Below are the code and all the weights of a small trained network. Each question names an input and a class and asks about switching units off, where a switched-off unit gives its printed mean instead of its output.

import numpy as np


def w(rows, s, z=0):
    codes = np.array(rows[::2]) - 128.0
    scale = np.full(codes.shape[1], s)
    scale[-1] = z or s
    return codes * scale


def norm(h):
    return h / np.sqrt((h * h).mean(-1, keepdims=True) + 1e-5)


def f(y):
    return y / 2 * (1 + np.tanh(0.7978845608 * (y + 0.044715 * y**3)))


def log_softmax(a):
    a = a - a.max(-1, keepdims=True)
    return a - np.log(np.exp(a).sum(-1, keepdims=True))


def net(x, mask):
    res = np.array(x, float).reshape(1, 4) / 4 @ E
    u = 0
    for l in range(2):
        y = f(norm(res) @ A[l][:, :-1].T + A[l][:, -1])
        res = res + np.where(mask[u : u + 11], y, B[l][:, -1]) @ B[l][:, :-1]
        u += 11
    return log_softmax(norm(res)[-1] @ U[:, :-1].T + U[:, -1])


A, B = {}, {}
E = w([
[136,79,184,200,122,1,26],'x0',
[117,146,162,215,69,98,246],'x1',
[127,127,127,128,128,128,128],'x2',
[137,246,42,72,81,61,124],'x3',
],0.0097)
A[0] = w([
[119,132,144,181,113,78,157,64],'0.n1',
[134,116,160,197,111,27,181,49],'0.n2',
[120,141,118,90,145,193,129,97],'0.n3',
[129,91,137,84,130,107,7,55],'0.n4',
[123,72,166,154,151,58,17,29],'0.n5',
[140,108,181,170,129,116,85,114],'0.n6',
[129,43,164,186,140,124,104,52],'0.n7',
[125,63,159,142,148,175,71,43],'0.n8',
[133,117,120,102,147,124,4,36],'0.n9',
[131,202,96,108,122,11,70,4],'0.n10',
[120,146,99,154,108,13,77,83],'0.n11',
],0.023,0.003)
B[0] = w([
[130,105,96,175,201,112,107,190],'0.n1',
[107,121,38,195,186,155,73,237],'0.n2',
[234,98,136,182,99,167,164,184],'0.n3',
[100,111,49,189,198,130,79,211],'0.n4',
[252,125,153,140,70,190,159,253],'0.n5',
[127,132,164,123,50,222,162,202],'0.n6',
[85,146,157,32,147,17,171,223],'0.n7',
[55,129,176,65,136,72,122,198],'0.n8',
[83,135,64,203,183,126,103,204],'0.n9',
[25,137,197,27,139,55,166,222],'0.n10',
[231,118,151,119,62,167,166,225],'0.n11',
],0.029,0.02)
A[1] = w([
[133,191,76,77,86,85,129,69],'1.n1',
[111,154,69,189,181,142,98,3],'1.n2',
[75,150,75,183,216,128,113,94],'1.n3',
[4,148,210,38,74,74,123,81],'1.n4',
[227,124,178,139,17,176,95,18],'1.n5',
[112,188,173,151,123,138,107,114],'1.n6',
[50,128,190,37,86,47,167,89],'1.n7',
[82,170,30,211,167,166,46,88],'1.n8',
[225,123,130,149,76,172,108,79],'1.n9',
[113,153,83,141,96,173,132,143],'1.n10',
[103,155,160,176,85,123,139,88],'1.n11',
],0.02,0.004)
B[1] = w([
[137,74,175,155,212,88,97,140],'1.n1',
[29,147,38,145,170,173,110,195],'1.n2',
[116,180,82,238,123,180,150,224],'1.n3',
[125,65,194,72,55,48,98,223],'1.n4',
[219,94,77,72,100,207,165,253],'1.n5',
[140,64,43,102,146,99,179,121],'1.n6',
[63,68,179,112,116,68,74,233],'1.n7',
[70,180,49,253,184,125,73,225],'1.n8',
[163,233,201,62,117,142,140,254],'1.n9',
[142,97,102,121,150,88,100,150],'1.n10',
[109,84,98,69,188,140,130,122],'1.n11',
],0.025,0.017)
U = w([
[251,133,138,55,119,213,183,2],'0',
[49,155,28,242,211,153,100,207],'1',
[47,27,209,61,114,26,108,247],'2',
],0.011,0.00061)

Each question gives the input, the list of numbers given to net, and the class t.
The units are the neurons (one row each of A and B). Each row of codes is followed by its name. A weight is (code - 128) times the scale printed after its matrix; where a second scale follows, it is the last column's (A, B and U).
mask holds one flag per neuron, layer by layer. A switched-off neuron (its flag False) gives its mean, the last column of its row in B, instead of its output. The means were averaged over made-up inputs and are rounded, as every weight is.
A unit's drop is (log p(t) with every unit on - log p(t) with that unit switched off) / (log p(t) with every unit on - log p(t) with every unit switched off).
The circuit of an input: a set's keep is (log p(t) with only the set's units on - log p(t) with every unit switched off) / (log p(t) with every unit on - log p(t) with every unit switched off). Starting from the 12 units with the biggest drops (on a tie, the unit counted first), units are removed one at a time, each time the one whose removal leaves the highest keep (on an exact tie, the one counted first), for as long as the keep stays at least 0.8.
units of the circuit, in order: the units of the circuit, biggest drop first
k most important neurons: the k neurons with the biggest drops, biggest first
top k neurons in layer l: the k neurons of layer l with the biggest drops, biggest first
drop of u: that unit's drop, to one decimal
input [8,-3,4,-7], class 0: units of the circuit, in order => (0.n5)
input [2,-2,5,-2], class 0: 4 most important neurons => (0.n5 0.n2 0.n10 0.n6)
input [7,4,-4,-7], class 0: top 3 neurons in layer 0 => (0.n5 0.n10 0.n6)
input [3,0,-3,-4], class 2: 2 most important neurons => (0.n7 0.n8)
input [7,-1,1,4], class 0: 2 most important neurons => (0.n11 0.n5)
input [7,-4,0,5], class 0: 2 most important neurons => (0.n5 0.n11)
input [8,7,-5,0], class 0: 2 most important neurons => (0.n11 0.n4)
input [7,-6,-1,7], class 0: top 2 neurons in layer 0 => (0.n11 0.n5)
input [1,3,-2,4], class 2: 3 most important neurons => (0.n10 0.n4 0.n9)
input [6,-2,2,-7], class 2: top 2 neurons in layer 0 => (0.n7 0.n8)
input [0,4,0,8], class 2: drop of 0.n10 => 0.8
input [-4,4,-5,0], class 0: drop of 0.n9 => 7.3
input [3,1,-5,-1], class 0: drop of 0.n5 => 1.9
input [2,-3,-5,-5], class 2: units of the circuit, in order => (0.n8)
